Below are the code and all the weights of a small trained network. Each question names an input and a target symbol and asks about switching units off, where a switched-off unit gives its printed mean instead of its output.

import numpy as np


def w(rows, s, z=0):
    codes = np.array(rows[::2]) - 128.0
    scale = np.full(codes.shape[1], s)
    scale[-1] = z or s
    return codes * scale


def f(y):
    return np.maximum(y, 0)


def softmax(a):
    e = np.exp(a - a.max(-1, keepdims=True))
    return e / e.sum(-1, keepdims=True)


def log_softmax(a):
    a = a - a.max(-1, keepdims=True)
    return a - np.log(np.exp(a).sum(-1, keepdims=True))


def net(x, mask):
    ids = ['αβηθξπτψ'.index(c) for c in x.split()]
    T = len(ids)
    res = E[ids] + P[:T]
    r = res
    for j in range(3):
        rows = slice(4 * j, 4 * j + 4)
        q, k, v = (r @ M[0][rows].T for M in (Q, K, V))
        z = softmax(np.where(np.tri(T) > 0, q @ k.T / 4**0.5, -1e9)) @ v
        o = O[0][rows]
        res = res + np.where(mask[j], z, o[:, -1]) @ o[:, :-1]
    y = f(res @ A[0][:, :-1].T + A[0][:, -1])
    res = res + np.where(mask[3:27], y, B[0][:, -1]) @ B[0][:, :-1]
    return log_softmax(res[-1] @ U[:, :-1].T + U[:, -1])


Q, K, V, O, A, B = {}, {}, {}, {}, {}, {}
E = w([
[180,177,195,167,216,177,85],'α',
[163,162,94,102,121,68,157],'β',
[120,89,126,105,68,199,155],'η',
[54,165,163,118,71,68,121],'θ',
[115,31,147,181,85,99,165],'ξ',
[136,195,191,207,129,85,127],'π',
[214,128,197,209,102,180,177],'τ',
[6,183,122,92,164,141,133],'ψ',
],0.019)
P = w([
[95,137,117,129,210,134,215],'0',
[134,42,248,64,158,108,164],'1',
[119,137,93,144,184,127,189],'2',
[130,105,210,86,124,119,167],'3',
[130,134,83,148,170,129,164],'4',
[135,118,192,102,105,125,157],'5',
[135,143,75,148,161,129,144],'6',
[134,125,177,109,91,127,147],'7',
[140,142,68,154,152,126,127],'8',
[135,126,167,117,81,128,137],'9',
[143,141,57,155,138,129,115],'10',
[140,134,159,119,68,128,130],'11',
[148,153,48,156,128,128,99],'12',
[136,141,149,122,57,125,123],'13',
],0.015)
Q[0] = w([
[70,134,130,31,107,199,141],'h1',
[133,246,163,133,195,91,63],'h1',
[156,84,117,104,86,65,132],'h1',
[152,131,97,156,83,66,85],'h1',
[116,151,117,94,110,155,211],'h2',
[140,47,103,103,165,122,35],'h2',
[125,117,186,81,113,108,108],'h2',
[152,108,110,114,74,59,139],'h2',
[114,152,173,8,101,127,170],'h3',
[123,124,133,130,185,153,97],'h3',
[136,27,56,82,180,129,42],'h3',
[95,118,95,158,153,111,91],'h3',
],0.013)
K[0] = w([
[20,71,33,43,77,209,27],'h1',
[163,222,163,154,168,78,2],'h1',
[175,81,83,125,24,65,190],'h1',
[155,207,170,146,39,64,233],'h1',
[133,126,70,139,15,153,87],'h2',
[124,141,170,87,176,170,210],'h2',
[106,112,212,100,84,81,95],'h2',
[37,131,130,114,106,141,200],'h2',
[164,80,114,132,97,133,21],'h3',
[99,122,92,74,130,115,167],'h3',
[89,67,144,93,205,133,191],'h3',
[89,128,86,105,213,111,166],'h3',
],0.0096)
V[0] = w([
[20,170,115,73,70,119,134],'h1',
[168,174,131,177,37,195,48],'h1',
[102,143,128,140,122,75,26],'h1',
[121,82,46,99,69,198,6],'h1',
[95,134,67,85,128,55,106],'h2',
[141,145,113,117,193,205,99],'h2',
[171,170,127,180,92,119,28],'h2',
[125,49,123,155,219,60,155],'h2',
[158,94,85,4,167,97,141],'h3',
[133,133,63,150,112,171,34],'h3',
[92,177,146,74,185,2,102],'h3',
[125,144,172,45,197,146,114],'h3',
],0.0067)
O[0] = w([
[131,93,156,135,126,199,72,128],'h1',
[90,132,167,49,182,138,254,80],'h1',
[122,53,142,122,162,195,127,82],'h1',
[105,68,177,85,118,159,166,1],'h1',
[130,165,127,88,152,70,132,104],'h2',
[142,161,111,148,141,131,153,105],'h2',
[130,182,140,168,146,101,99,78],'h2',
[87,100,84,170,187,96,201,152],'h2',
[142,197,93,63,135,162,118,84],'h3',
[140,181,95,209,150,134,118,40],'h3',
[93,199,134,116,102,105,187,136],'h3',
[147,139,154,128,121,218,214,139],'h3',
],0.0066,0.0096)
A[0] = w([
[164,114,194,123,152,144,159,211],'n1',
[164,204,94,130,164,99,122,99],'n2',
[141,93,86,88,129,169,172,102],'n3',
[174,145,115,162,116,186,132,182],'n4',
[121,120,10,75,165,179,153,114],'n5',
[90,109,173,122,194,111,154,232],'n6',
[73,99,126,106,81,115,138,251],'n7',
[93,72,80,109,132,146,160,213],'n8',
[111,190,102,130,180,132,80,169],'n9',
[193,117,90,85,112,114,163,171],'n10',
[144,103,191,107,113,72,176,167],'n11',
[118,155,98,108,196,161,114,134],'n12',
[106,165,86,158,179,121,84,180],'n13',
[156,122,100,132,156,133,178,96],'n14',
[143,73,162,65,65,120,98,193],'n15',
[84,139,179,175,135,178,89,193],'n16',
[161,133,218,103,117,195,111,66],'n17',
[91,123,70,185,132,127,161,126],'n18',
[118,101,191,127,127,155,145,86],'n19',
[144,127,99,86,183,111,167,176],'n20',
[141,154,112,203,155,123,142,56],'n21',
[101,136,175,111,142,182,147,78],'n22',
[72,145,130,19,158,155,125,9],'n23',
[153,132,136,74,237,120,99,177],'n24',
],0.014,0.0032)
B[0] = w([
[103,119,82,119,97,137,92,206],'n1',
[79,85,174,160,152,118,128,246],'n2',
[121,88,35,36,74,138,87,157],'n3',
[67,62,143,105,128,105,182,189],'n4',
[66,65,128,179,187,166,85,200],'n5',
[90,119,93,154,75,76,154,184],'n6',
[113,164,93,145,108,138,185,251],'n7',
[183,152,115,161,176,161,174,191],'n8',
[136,110,108,54,131,95,106,226],'n9',
[141,113,157,206,130,152,166,210],'n10',
[125,142,102,56,132,182,81,254],'n11',
[192,129,147,131,85,189,152,183],'n12',
[146,112,93,1,125,138,86,226],'n13',
[169,127,154,132,88,95,106,179],'n14',
[144,143,158,112,213,107,163,250],'n15',
[179,81,125,150,107,122,160,228],'n16',
[143,164,146,167,137,74,70,198],'n17',
[162,180,158,156,111,124,7,226],'n18',
[104,106,70,175,161,99,70,184],'n19',
[190,91,140,113,57,90,108,177],'n20',
[82,173,182,93,151,168,168,237],'n21',
[162,194,153,169,126,143,120,181],'n22',
[122,128,214,134,154,145,136,195],'n23',
[202,140,49,169,108,129,185,163],'n24',
],0.0092,0.0087)
U = w([
[222,111,164,71,73,142,168,147],'α',
[153,2,154,158,134,83,59,97],'β',
[65,55,77,139,146,145,189,252],'η',
[44,119,59,128,33,107,113,217],'θ',
[212,188,84,211,54,160,95,102],'ξ',
[112,146,174,101,186,96,100,38],'π',
[138,121,215,231,193,157,179,104],'τ',
[206,159,120,125,177,209,59,82],'ψ',
],0.0088,0.0039)

Each question gives the input, a string of symbols that net reads in full, and the target symbol t.
The units are the heads (4 rows each of Q, K, V and O) and the neurons (one row each of A and B). Each row of codes is followed by its name. A weight is (code - 128) times the scale printed after its matrix; where a second scale follows, it is the last column's (O, A, B and U).
mask holds one flag per unit, heads first, then neurons. A switched-off unit (its flag False) gives its mean, the last column of its rows in O or B, instead of its output. The means were averaged over made-up inputs and are rounded, as every weight is.
A unit's drop is (log p(t) with every unit on - log p(t) with that unit switched off) / (log p(t) with every unit on - log p(t) with every unit switched off).
The circuit of an input: a set's keep is (log p(t) with only the set's units on - log p(t) with every unit switched off) / (log p(t) with every unit on - log p(t) with every unit switched off). Starting from the 12 units with the biggest drops (on a tie, the unit counted first), units are removed one at a time, each time the one whose removal leaves the highest keep (on an exact tie, the one counted first), for as long as the keep stays at least 0.8.
units of the circuit, in order: the units of the circuit, biggest drop first
unit that matters most: the unit with the biggest drop
top k neurons: the k neurons with the biggest drops, biggest first
which heads matter: for each layer, one digit per head in row order, 1 if its drop is at least 0.15 and else 0, layers parted by /
drop when u is switched off: that unit's drop, to one decimal
input β η α ψ θ β ψ η θ τ τ θ, target β: units of the circuit, in order -> [h3]
input τ ψ π ξ ξ π θ π ψ ψ ξ ψ, target η: which heads matter -> 111
input ξ α π ψ θ ψ β ψ, target α: units of the circuit, in order -> [n16, h1, n5, n2]
input ξ α β ψ ψ β π θ, target π: units of the circuit, in order -> [n15, h2]
input α ψ ξ ψ β ψ π β π θ ψ β τ, target τ: which heads matter -> 000
input β ψ π ψ, target θ: which heads matter -> 011
input τ ψ ξ θ θ β π η, target ψ: top 2 neurons -> [n15, n3]
input ψ θ α η α ψ τ β η β τ ψ, target β: units of the circuit, in order -> [h1, h3]
input η τ ξ, target ξ: which heads matter -> 000
input ψ α π η α η η τ ψ ξ, target η: which heads matter -> 100
input α α α ξ τ ψ η θ β, target β: top 4 neurons -> [n2, n20, n5, n7]
input ψ ψ α ψ β π π ξ β θ θ τ θ ψ, target α: top 2 neurons -> [n16, n5]
input π α β π τ β ξ ψ π ψ α ψ, target ξ: top 2 neurons -> [n22, n2]
input α ψ α θ β ψ β ξ ψ τ τ α π π, target θ: which heads matter -> 100
input β β π τ ψ τ η ξ, target η: top neuron -> [n7]
input ψ ψ ψ ψ β α ψ π π θ θ η, target ψ: top 3 neurons -> [n15, n11, n3]
input τ ψ α ψ, target ξ: which heads matter -> 101
input τ β β ψ θ ψ ψ, target ψ: which heads matter -> 100
input τ ψ π α β ψ τ ψ, target β: top 2 neurons -> [n16, n21]
input ψ α ψ, target ψ: unit that matters most -> n18
input ξ ψ θ π α π π, target π: top 2 neurons -> [n21, n13]
input η β α, target α: drop when n24 is switched off -> 0.1
input β ψ α τ θ ψ η ξ η ψ η, target η: drop when n3 is switched off -> 1.4
input θ η β τ ξ π ξ α, target ξ: drop when h1 is switched off -> 0.5
input ξ ψ τ β τ β τ η τ τ η, target η: drop when n3 is switched off -> 0.5
